Here is a tiny trained network, its code and every weight. The questions are about switching its units off for an input and a target symbol, where a switched-off unit gives its printed mean instead of its output.

import numpy as np


def w(rows, s, z=0):
    codes = np.array(rows[::2]) - 128.0
    scale = np.full(codes.shape[1], s)
    scale[-1] = z or s
    return codes * scale


def norm(h):
    return h / np.sqrt((h * h).mean(-1, keepdims=True) + 1e-5)


def f(y):
    return y / 2 * (1 + np.tanh(0.7978845608 * (y + 0.044715 * y**3)))


def softmax(a):
    e = np.exp(a - a.max(-1, keepdims=True))
    return e / e.sum(-1, keepdims=True)


def log_softmax(a):
    a = a - a.max(-1, keepdims=True)
    return a - np.log(np.exp(a).sum(-1, keepdims=True))


def net(x, mask):
    ids = ['ΛΞΣβγεζηφ'.index(c) for c in x.split()]
    T = len(ids)
    res = E[ids] + P[:T]
    u = 0
    for l in range(2):
        r = norm(res)
        for j in range(2):
            rows = slice(2 * j, 2 * j + 2)
            q, k, v = (r @ M[l][rows].T for M in (Q, K, V))
            z = softmax(np.where(np.tri(T) > 0, q @ k.T / 2**0.5, -1e9)) @ v
            o = O[l][rows]
            res = res + np.where(mask[u + j], z, o[:, -1]) @ o[:, :-1]
        u += 2
        y = f(norm(res) @ A[l][:, :-1].T + A[l][:, -1])
        res = res + np.where(mask[u : u + 16], y, B[l][:, -1]) @ B[l][:, :-1]
        u += 16
    return log_softmax(norm(res)[-1] @ U[:, :-1].T + U[:, -1])


Q, K, V, O, A, B = {}, {}, {}, {}, {}, {}
E = w([
[166,149,147,135],'Λ',
[65,174,180,176],'Ξ',
[17,133,133,67],'Σ',
[143,180,106,156],'β',
[170,149,141,133],'γ',
[180,179,147,134],'ε',
[252,199,46,123],'ζ',
[51,169,178,171],'η',
[67,135,93,102],'φ',
],0.023)
P = w([
[107,35,132,176],'0',
[121,247,145,127],'1',
[109,213,158,135],'2',
[101,191,157,132],'3',
[93,172,155,129],'4',
[90,159,152,125],'5',
[88,150,146,120],'6',
[83,142,140,119],'7',
[81,135,138,117],'8',
[79,126,134,114],'9',
[78,119,133,112],'10',
[76,112,132,112],'11',
[79,99,139,113],'12',
[81,90,134,117],'13',
],0.011)
Q[0] = w([
[164,117,97,173],'L0H1',
[151,106,206,99],'L0H1',
[37,161,236,249],'L0H2',
[136,186,95,217],'L0H2',
],0.014)
K[0] = w([
[150,160,99,91],'L0H1',
[92,147,197,86],'L0H1',
[72,251,202,148],'L0H2',
[180,217,91,167],'L0H2',
],0.013)
V[0] = w([
[110,15,157,122],'L0H1',
[44,140,254,137],'L0H1',
[40,212,139,79],'L0H2',
[84,124,115,223],'L0H2',
],0.012)
O[0] = w([
[180,196,243,176,55],'L0H1',
[200,208,71,172,176],'L0H1',
[125,2,98,222,247],'L0H2',
[52,125,169,94,156],'L0H2',
],0.009,0.011)
A[0] = w([
[163,75,168,155,136],'L0N1',
[94,116,125,23,104],'L0N2',
[107,192,142,51,116],'L0N3',
[83,126,112,152,98],'L0N4',
[204,125,195,99,157],'L0N5',
[152,108,131,121,61],'L0N6',
[91,126,201,118,3],'L0N7',
[254,104,93,84,97],'L0N8',
[134,191,99,193,224],'L0N9',
[116,106,136,166,97],'L0N10',
[124,159,64,131,169],'L0N11',
[174,31,138,10,70],'L0N12',
[99,177,106,142,175],'L0N13',
[37,132,211,96,97],'L0N14',
[45,141,167,89,77],'L0N15',
[234,44,82,161,143],'L0N16',
],0.014,0.0033)
B[0] = w([
[150,105,164,85,128],'L0N1',
[96,187,194,185,152],'L0N2',
[69,123,90,172,132],'L0N3',
[122,82,95,78,216],'L0N4',
[130,83,220,87,123],'L0N5',
[138,145,130,142,112],'L0N6',
[179,175,183,152,122],'L0N7',
[176,40,22,162,193],'L0N8',
[53,99,157,60,243],'L0N9',
[131,105,89,99,176],'L0N10',
[81,111,197,73,232],'L0N11',
[94,162,183,250,142],'L0N12',
[71,109,131,78,179],'L0N13',
[131,222,219,125,164],'L0N14',
[109,207,186,147,155],'L0N15',
[47,161,175,134,254],'L0N16',
],0.015,0.0068)
Q[1] = w([
[129,152,125,138],'L1H1',
[194,112,150,85],'L1H1',
[155,146,171,174],'L1H2',
[252,152,196,121],'L1H2',
],0.037)
K[1] = w([
[170,161,91,127],'L1H1',
[106,50,192,78],'L1H1',
[80,160,77,5],'L1H2',
[4,101,97,115],'L1H2',
],0.023)
V[1] = w([
[185,193,22,20],'L1H1',
[206,31,119,109],'L1H1',
[55,174,5,145],'L1H2',
[75,102,161,201],'L1H2',
],0.02)
O[1] = w([
[177,6,91,70,48],'L1H1',
[27,78,180,71,8],'L1H1',
[118,163,43,66,83],'L1H2',
[45,201,117,179,193],'L1H2',
],0.015,0.017)
A[1] = w([
[139,3,74,104,219],'L1N1',
[66,179,135,51,145],'L1N2',
[116,173,129,222,165],'L1N3',
[201,213,163,95,168],'L1N4',
[152,206,94,142,201],'L1N5',
[169,144,87,131,68],'L1N6',
[208,112,184,167,117],'L1N7',
[172,48,200,150,181],'L1N8',
[148,95,180,164,171],'L1N9',
[158,98,125,78,141],'L1N10',
[243,72,197,147,151],'L1N11',
[126,119,190,97,47],'L1N12',
[152,159,188,133,184],'L1N13',
[209,72,160,91,248],'L1N14',
[111,136,36,216,16],'L1N15',
[106,218,152,95,73],'L1N16',
],0.015,0.0015)
B[1] = w([
[167,187,225,39,149],'L1N1',
[210,163,115,189,151],'L1N2',
[151,128,34,71,250],'L1N3',
[88,247,166,88,140],'L1N4',
[150,57,179,85,183],'L1N5',
[131,92,178,93,126],'L1N6',
[66,169,69,138,139],'L1N7',
[191,131,130,250,137],'L1N8',
[152,132,95,205,145],'L1N9',
[193,124,100,91,126],'L1N10',
[162,190,32,128,130],'L1N11',
[167,128,156,140,123],'L1N12',
[110,183,130,116,150],'L1N13',
[201,96,53,144,127],'L1N14',
[43,39,129,192,203],'L1N15',
[191,149,206,143,170],'L1N16',
],0.02,0.017)
U = w([
[98,249,134,175,209],'Λ',
[67,85,52,188,207],'Ξ',
[58,120,184,82,41],'Σ',
[117,146,89,54,94],'β',
[120,148,96,65,13],'γ',
[215,122,84,144,135],'ε',
[113,91,237,190,29],'ζ',
[131,151,72,61,7],'η',
[191,121,132,147,87],'φ',
],0.014,0.0019)

Each question gives the input, a string of symbols that net reads in full, and the target symbol t.
The units are the heads (2 rows each of Q, K, V and O) and the neurons (one row each of A and B). Each row of codes is followed by its name. A weight is (code - 128) times the scale printed after its matrix; where a second scale follows, it is the last column's (O, A, B and U).
mask holds one flag per unit, layer by layer, with each layer's heads first. A switched-off unit (its flag False) gives its mean, the last column of its rows in O or B, instead of its output. The means were averaged over made-up inputs and are rounded, as every weight is.
A unit's drop is (log p(t) with every unit on - log p(t) with that unit switched off) / (log p(t) with every unit on - log p(t) with every unit switched off).
The circuit of an input: a set's keep is (log p(t) with only the set's units on - log p(t) with every unit switched off) / (log p(t) with every unit on - log p(t) with every unit switched off). Starting from the 12 units with the biggest drops (on a tie, the unit counted first), units are removed one at a time, each time the one whose removal leaves the highest keep (on an exact tie, the one counted first), for as long as the keep stays at least 0.8.
units of the circuit, in order: the units of the circuit, biggest drop first
unit that matters most: the unit with the biggest drop
k most important neurons: the k neurons with the biggest drops, biggest first
top k neurons in layer l: the k neurons of layer l with the biggest drops, biggest first
input ε γ γ φ Ξ Ξ γ η η ε, target Ξ: unit that matters most	L0N8
input γ φ ζ Ξ φ γ ε, target ε: units of the circuit, in order	(L0H2 L1H1)
input φ φ φ ε ζ ε Λ φ φ φ ζ φ ε, target Ξ: 3 most important neurons	(L0N12 L0N8 L0N2)
input β ε ε γ η β ε φ ζ Σ φ Ξ φ Ξ, target Ξ: top 3 neurons in layer 0	(L0N11 L0N3 L0N16)
input ε Λ γ β η φ Σ β ζ φ β φ, target Σ: units of the circuit, in order	(L0N8 L1H1)
input γ Ξ Σ φ ε Ξ ζ, target ε: 3 most important neurons	(L0N16 L0N3 L0N8)
input Ξ γ β γ, target Ξ: 3 most important neurons	(L0N8 L0N9 L0N14)
input Λ Σ φ γ ζ β ε η γ φ γ ε, target φ: 2 most important neurons	(L0N16 L0N8)
input ζ ε ε φ Ξ β Ξ φ Σ γ Ξ φ φ, target Λ: units of the circuit, in order	(L0H1 L1H1)
input γ ε γ ζ γ φ β, target ε: 3 most important neurons	(L0N16 L0N8 L0N5)
input ε Ξ ζ, target Σ: 3 most important neurons	(L0N3 L0N5 L0N8)
input Ξ φ ε γ η γ β β Λ β γ γ Σ, target Λ: top 2 neurons in layer 1	(L1N16 L1N2)
input Λ φ γ Σ β ζ η β γ Σ β φ β Ξ, target φ: 4 most important neurons	(L0N8 L0N16 L1N1 L1N3)
input ε Σ γ Λ ζ Σ β φ, target Σ: unit that matters most	L0N5
input γ Ξ Σ γ η β ζ, target ε: top 2 neurons in layer 1	(L1N1 L1N11)
input φ Ξ Λ φ Λ Σ γ β β Ξ, target Ξ: units of the circuit, in order	(L0N16 L1N3 L1N15)
input φ β η ζ Ξ γ Λ ζ η η φ γ Σ, target Λ: top 4 neurons in layer 0	(L0N12 L0N2 L0N11 L0N15)
input β β Σ β β Σ β, target Ξ: top 2 neurons in layer 1	(L1N15 L1N5)
input φ γ η ζ Ξ β β, target ζ: 2 most important neurons	(L0N8 L0N14)
input ε Λ Σ ζ ζ, target Ξ: unit that matters most	L0H1
input β η β ζ β γ, target Ξ: top 2 neurons in layer 0	(L0N3 L0N11)
input Σ ζ φ ζ, target Ξ: 3 most important neurons	(L0N12 L0N8 L1N15)
input Ξ ζ Λ, target η: top 2 neurons in layer 0	(L0N9 L0N8)
input φ Ξ Σ φ Λ Λ φ β φ ε Ξ ζ φ Ξ, target ζ: 2 most important neurons	(L0N8 L0N14)
input β β φ ε ζ β γ β η, target Ξ: top 4 neurons in layer 0	(L0N16 L0N11 L0N9 L0N8)
input φ Ξ φ γ Ξ ζ Ξ ε Ξ β, target ζ: top 3 neurons in layer 0	(L0N8 L0N9 L0N14)
input Σ φ Ξ ζ Σ Λ η Ξ Σ, target β: top 2 neurons in layer 0	(L0N8 L0N9)
